Here is a tiny trained network, its code and every weight. The questions are about switching its units off for an input and a class, where a switched-off unit gives its printed mean instead of its output.

import numpy as np


def w(rows, s, z=0):
    codes = np.array(rows[::2]) - 128.0
    scale = np.full(codes.shape[1], s)
    scale[-1] = z or s
    return codes * scale


def norm(h):
    return h / np.sqrt((h * h).mean(-1, keepdims=True) + 1e-5)


def f(y):
    return np.maximum(y, 0)


def log_softmax(a):
    a = a - a.max(-1, keepdims=True)
    return a - np.log(np.exp(a).sum(-1, keepdims=True))


def net(x, mask):
    res = np.array(x, float).reshape(1, 7) / 4 @ E
    u = 0
    for l in range(3):
        y = f(norm(res) @ A[l][:, :-1].T + A[l][:, -1])
        res = res + np.where(mask[u : u + 12], y, B[l][:, -1]) @ B[l][:, :-1]
        u += 12
    return log_softmax(norm(res)[-1] @ U[:, :-1].T + U[:, -1])


A, B = {}, {}
E = w([
[121,123,123,129],'x0',
[78,243,67,98],'x1',
[127,128,127,128],'x2',
[121,123,122,129],'x3',
[73,154,179,2],'x4',
[180,85,7,74],'x5',
[128,128,128,128],'x6',
],0.0078)
A[0] = w([
[129,90,77,60,130],'0.n0',
[105,244,79,142,150],'0.n1',
[41,81,96,141,145],'0.n2',
[85,180,166,157,112],'0.n3',
[134,161,172,142,192],'0.n4',
[97,114,170,23,149],'0.n5',
[194,98,42,47,179],'0.n6',
[97,154,132,94,2],'0.n7',
[50,184,117,158,162],'0.n8',
[106,170,112,144,134],'0.n9',
[58,178,205,185,23],'0.n10',
[118,70,97,149,210],'0.n11',
],0.011,0.0052)
B[0] = w([
[171,156,117,104,195],'0.n0',
[218,242,42,94,220],'0.n1',
[147,140,182,145,143],'0.n2',
[162,170,208,117,181],'0.n3',
[91,147,142,172,188],'0.n4',
[49,79,179,56,224],'0.n5',
[190,58,36,125,254],'0.n6',
[1,201,138,164,138],'0.n7',
[171,163,169,102,199],'0.n8',
[160,158,110,133,164],'0.n9',
[189,67,34,93,184],'0.n10',
[148,158,171,124,212],'0.n11',
],0.0091,0.0073)
A[1] = w([
[186,55,67,86,49],'1.n0',
[159,95,129,194,215],'1.n1',
[169,137,102,60,162],'1.n2',
[100,147,67,46,30],'1.n3',
[200,141,113,194,61],'1.n4',
[58,102,161,61,104],'1.n5',
[89,145,210,74,94],'1.n6',
[128,120,237,191,75],'1.n7',
[124,46,150,142,138],'1.n8',
[196,133,113,118,143],'1.n9',
[10,103,196,162,2],'1.n10',
[193,146,88,70,127],'1.n11',
],0.012,0.0061)
B[1] = w([
[185,162,175,90,224],'1.n0',
[51,147,133,116,238],'1.n1',
[65,96,130,132,250],'1.n2',
[71,125,169,242,169],'1.n3',
[178,99,158,203,205],'1.n4',
[228,109,104,142,185],'1.n5',
[200,118,208,134,185],'1.n6',
[22,51,115,120,189],'1.n7',
[221,154,137,94,192],'1.n8',
[146,77,115,131,228],'1.n9',
[253,114,231,136,145],'1.n10',
[48,120,162,157,253],'1.n11',
],0.011,0.0073)
A[2] = w([
[233,177,70,165,50],'2.n0',
[104,218,191,233,45],'2.n1',
[44,140,122,73,196],'2.n2',
[111,248,199,175,74],'2.n3',
[94,85,34,135,214],'2.n4',
[14,68,122,156,49],'2.n5',
[93,125,26,172,42],'2.n6',
[209,158,161,28,42],'2.n7',
[122,87,144,128,255],'2.n8',
[115,204,81,62,146],'2.n9',
[105,97,152,16,16],'2.n10',
[131,74,137,123,37],'2.n11',
],0.013,0.0063)
B[2] = w([
[157,169,53,141,200],'2.n0',
[169,121,100,22,186],'2.n1',
[106,117,168,230,180],'2.n2',
[151,183,116,64,199],'2.n3',
[74,151,213,142,211],'2.n4',
[9,98,129,181,172],'2.n5',
[45,206,149,185,152],'2.n6',
[26,129,83,163,196],'2.n7',
[145,160,115,144,254],'2.n8',
[94,14,175,151,188],'2.n9',
[145,108,58,72,172],'2.n10',
[153,179,75,160,149],'2.n11',
],0.015,0.008)
U = w([
[40,79,190,215,229],'0',
[188,231,47,66,16],'1',
[223,49,52,232,53],'2',
[91,197,59,213,193],'3',
[156,42,254,109,51],'4',
[59,210,198,39,3],'5',
[148,11,73,64,90],'6',
],0.021,0.0045)

Each question gives the input, the list of numbers given to net, and the class t.
The units are the neurons (one row each of A and B). Each row of codes is followed by its name. A weight is (code - 128) times the scale printed after its matrix; where a second scale follows, it is the last column's (A, B and U).
mask holds one flag per neuron, layer by layer. A switched-off neuron (its flag False) gives its mean, the last column of its row in B, instead of its output. The means were averaged over made-up inputs and are rounded, as every weight is.
A unit's drop is (log p(t) with every unit on - log p(t) with that unit switched off) / (log p(t) with every unit on - log p(t) with every unit switched off).
The circuit of an input: a set's keep is (log p(t) with only the set's units on - log p(t) with every unit switched off) / (log p(t) with every unit on - log p(t) with every unit switched off). Starting from the 12 units with the biggest drops (on a tie, the unit counted first), units are removed one at a time, each time the one whose removal leaves the highest keep (on an exact tie, the one counted first), for as long as the keep stays at least 0.8.
circuit, biggest first: the units of the circuit, biggest drop first
k most important neurons: the k neurons with the biggest drops, biggest first
k most important neurons of layer l: the k neurons of layer l with the biggest drops, biggest first
drop when u is switched off: that unit's drop, to one decimal
input [5,8,6,2,0,-6,6], class 1: circuit, biggest first	[2.n4, 2.n1]
input [-8,8,8,0,6,1,-7], class 0: circuit, biggest first	[2.n9]
input [-7,7,-6,6,0,7,-1], class 3: 2 most important neurons	[0.n1, 0.n6]
input [-7,-7,7,-6,-6,-1,0], class 0: 2 most important neurons	[1.n7, 0.n6]
input [-3,-3,2,5,1,-5,6], class 4: 2 most important neurons	[0.n6, 0.n1]
input [4,-2,2,-4,6,0,4], class 4: 3 most important neurons	[1.n6, 1.n10, 0.n1]
input [-7,1,7,-4,0,-6,-4], class 1: 3 most important neurons of layer 0	[0.n3, 0.n5, 0.n10]
input [7,-1,-3,-1,-8,0,6], class 0: 3 most important neurons	[0.n1, 0.n6, 0.n10]
input [-5,7,7,-6,6,2,2], class 0: 2 most important neurons	[2.n2, 2.n9]
input [-1,0,-2,6,6,3,-1], class 6: 2 most important neurons	[0.n5, 0.n1]
input [-7,4,-5,7,-7,7,2], class 3: 2 most important neurons	[2.n6, 2.n4]
input [8,2,7,7,-3,7,8], class 3: 2 most important neurons	[0.n5, 0.n6]
input [6,-2,-4,8,5,0,-1], class 4: 2 most important neurons	[1.n6, 1.n10]
input [-6,-5,-5,8,2,-7,5], class 4: most important neuron	[0.n6]
input [-2,8,1,-7,5,1,-1], class 0: 3 most important neurons	[2.n2, 2.n9, 0.n1]
input [8,7,2,4,0,-7,7], class 1: 2 most important neurons of layer 1	[1.n1, 1.n7]
input [3,-5,-1,3,8,-5,-7], class 4: drop when 0.n1 is switched off	0.0
input [5,7,-8,5,2,8,7], class 0: drop when 1.n11 is switched off	0.1
input [-6,2,2,-5,-3,0,-6], class 1: drop when 0.n6 is switched off	0.2
input [-6,-1,-4,-6,3,-3,-7], class 4: most important neuron of layer 0	[0.n6]
